Below is a small trained network, with its code and all its weights. Each question gives an input and a class and asks what happens when units are switched off, that is, made to give their printed mean instead of their output.

import numpy as np


def w(rows, s, z=0):
    codes = np.array(rows[::2]) - 128.0
    scale = np.full(codes.shape[1], s)
    scale[-1] = z or s
    return codes * scale


def norm(h):
    return h / np.sqrt((h * h).mean(-1, keepdims=True) + 1e-5)


def f(y):
    return np.maximum(y, 0)


def log_softmax(a):
    a = a - a.max(-1, keepdims=True)
    return a - np.log(np.exp(a).sum(-1, keepdims=True))


def net(x, mask):
    res = np.array(x, float).reshape(1, 4) / 4 @ E
    u = 0
    for l in range(2):
        y = f(norm(res) @ A[l][:, :-1].T + A[l][:, -1])
        res = res + np.where(mask[u : u + 3], y, B[l][:, -1]) @ B[l][:, :-1]
        u += 3
    return log_softmax(norm(res)[-1] @ U[:, :-1].T + U[:, -1])


A, B = {}, {}
E = w([
[21,80,192,151,127],'x0',
[226,18,30,241,97],'x1',
[29,248,3,249,166],'x2',
[155,157,185,181,142],'x3',
],0.005)
A[0] = w([
[142,255,146,43,93,253],'0.n1',
[60,207,40,172,68,199],'0.n2',
[183,140,145,121,96,189],'0.n3',
],0.0061,0.0032)
B[0] = w([
[13,59,122,179,120,236],'0.n1',
[254,212,116,219,100,253],'0.n2',
[189,75,200,79,232,174],'0.n3',
],0.0075,0.0055)
A[1] = w([
[25,42,190,104,42,253],'1.n1',
[3,171,101,207,110,59],'1.n2',
[89,165,163,254,74,72],'1.n3',
],0.0086,0.0031)
B[1] = w([
[101,138,192,246,96,254],'1.n1',
[142,89,116,46,140,242],'1.n2',
[17,153,128,54,151,245],'1.n3',
],0.014,0.0068)
U = w([
[126,67,223,215,133,139],'0',
[133,241,166,251,82,235],'1',
[20,143,56,74,151,152],'2',
[13,126,145,24,133,4],'3',
[241,65,162,103,95,64],'4',
],0.012,0.0042)

Each question gives the input, the list of numbers given to net, and the class t.
The units are the neurons (one row each of A and B). Each row of codes is followed by its name. A weight is (code - 128) times the scale printed after its matrix; where a second scale follows, it is the last column's (A, B and U).
mask holds one flag per neuron, layer by layer. A switched-off neuron (its flag False) gives its mean, the last column of its row in B, instead of its output. The means were averaged over made-up inputs and are rounded, as every weight is.
A unit's drop is (log p(t) with every unit on - log p(t) with that unit switched off) / (log p(t) with every unit on - log p(t) with every unit switched off).
The circuit of an input: a set's keep is (log p(t) with only the set's units on - log p(t) with every unit switched off) / (log p(t) with every unit on - log p(t) with every unit switched off). Starting from all 6 units, units are removed one at a time, each time the one whose removal leaves the highest keep (on an exact tie, the one counted first), for as long as the keep stays at least 0.8.
units of the circuit, in order: the units of the circuit, biggest drop first
k most important neurons: the k neurons with the biggest drops, biggest first
top k neurons in layer l: the k neurons of layer l with the biggest drops, biggest first
input [-2,0,7,4], class 2: units of the circuit, in order => [1.n1]
input [6,5,1,-3], class 2: units of the circuit, in order => [0.n1; 1.n1]
input [-5,-2,-7,-2], class 0: units of the circuit, in order => [0.n2; 0.n1; 1.n1]
input [1,6,6,-1], class 2: 2 most important neurons => [1.n1; 1.n3]
input [-5,-7,-2,-7], class 0: units of the circuit, in order => [1.n1; 0.n1]
input [-4,-8,0,8], class 0: units of the circuit, in order => [0.n2; 1.n1; 0.n1]
input [-2,-7,-1,3], class 0: units of the circuit, in order => [1.n1; 0.n2; 1.n3]
input [-5,-1,-6,-6], class 0: top 2 neurons in layer 0 => [0.n2; 0.n1]
input [1,5,2,-2], class 2: 3 most important neurons => [1.n1; 1.n3; 0.n3]
input [6,-4,-8,-4], class 1: 2 most important neurons => [1.n1; 1.n2]
input [6,3,8,6], class 2: top 2 neurons in layer 1 => [1.n3; 1.n1]
input [6,-1,-5,-5], class 1: 2 most important neurons => [1.n1; 1.n2]
input [1,1,4,6], class 2: 2 most important neurons => [1.n3; 1.n1]
input [6,-8,-4,-2], class 1: top neuron in layer 1 => [1.n1]
input [-6,-1,-6,-3], class 0: 3 most important neurons => [0.n2; 0.n1; 1.n2]
input [-4,1,-4,3], class 4: top 2 neurons in layer 0 => [0.n3; 0.n1]
input [-1,-5,-2,-2], class 0: 2 most important neurons => [1.n1; 0.n1]
input [5,-1,7,3], class 3: top 2 neurons in layer 1 => [1.n3; 1.n2]
input [-1,-8,-2,8], class 0: units of the circuit, in order => [0.n2; 1.n3]
input [6,-3,-1,-6], class 1: units of the circuit, in order => [1.n1]
input [6,-2,-1,0], class 1: 3 most important neurons => [1.n1; 0.n2; 0.n1]
input [-5,1,1,-4], class 1: 3 most important neurons => [1.n2; 1.n3; 0.n2]
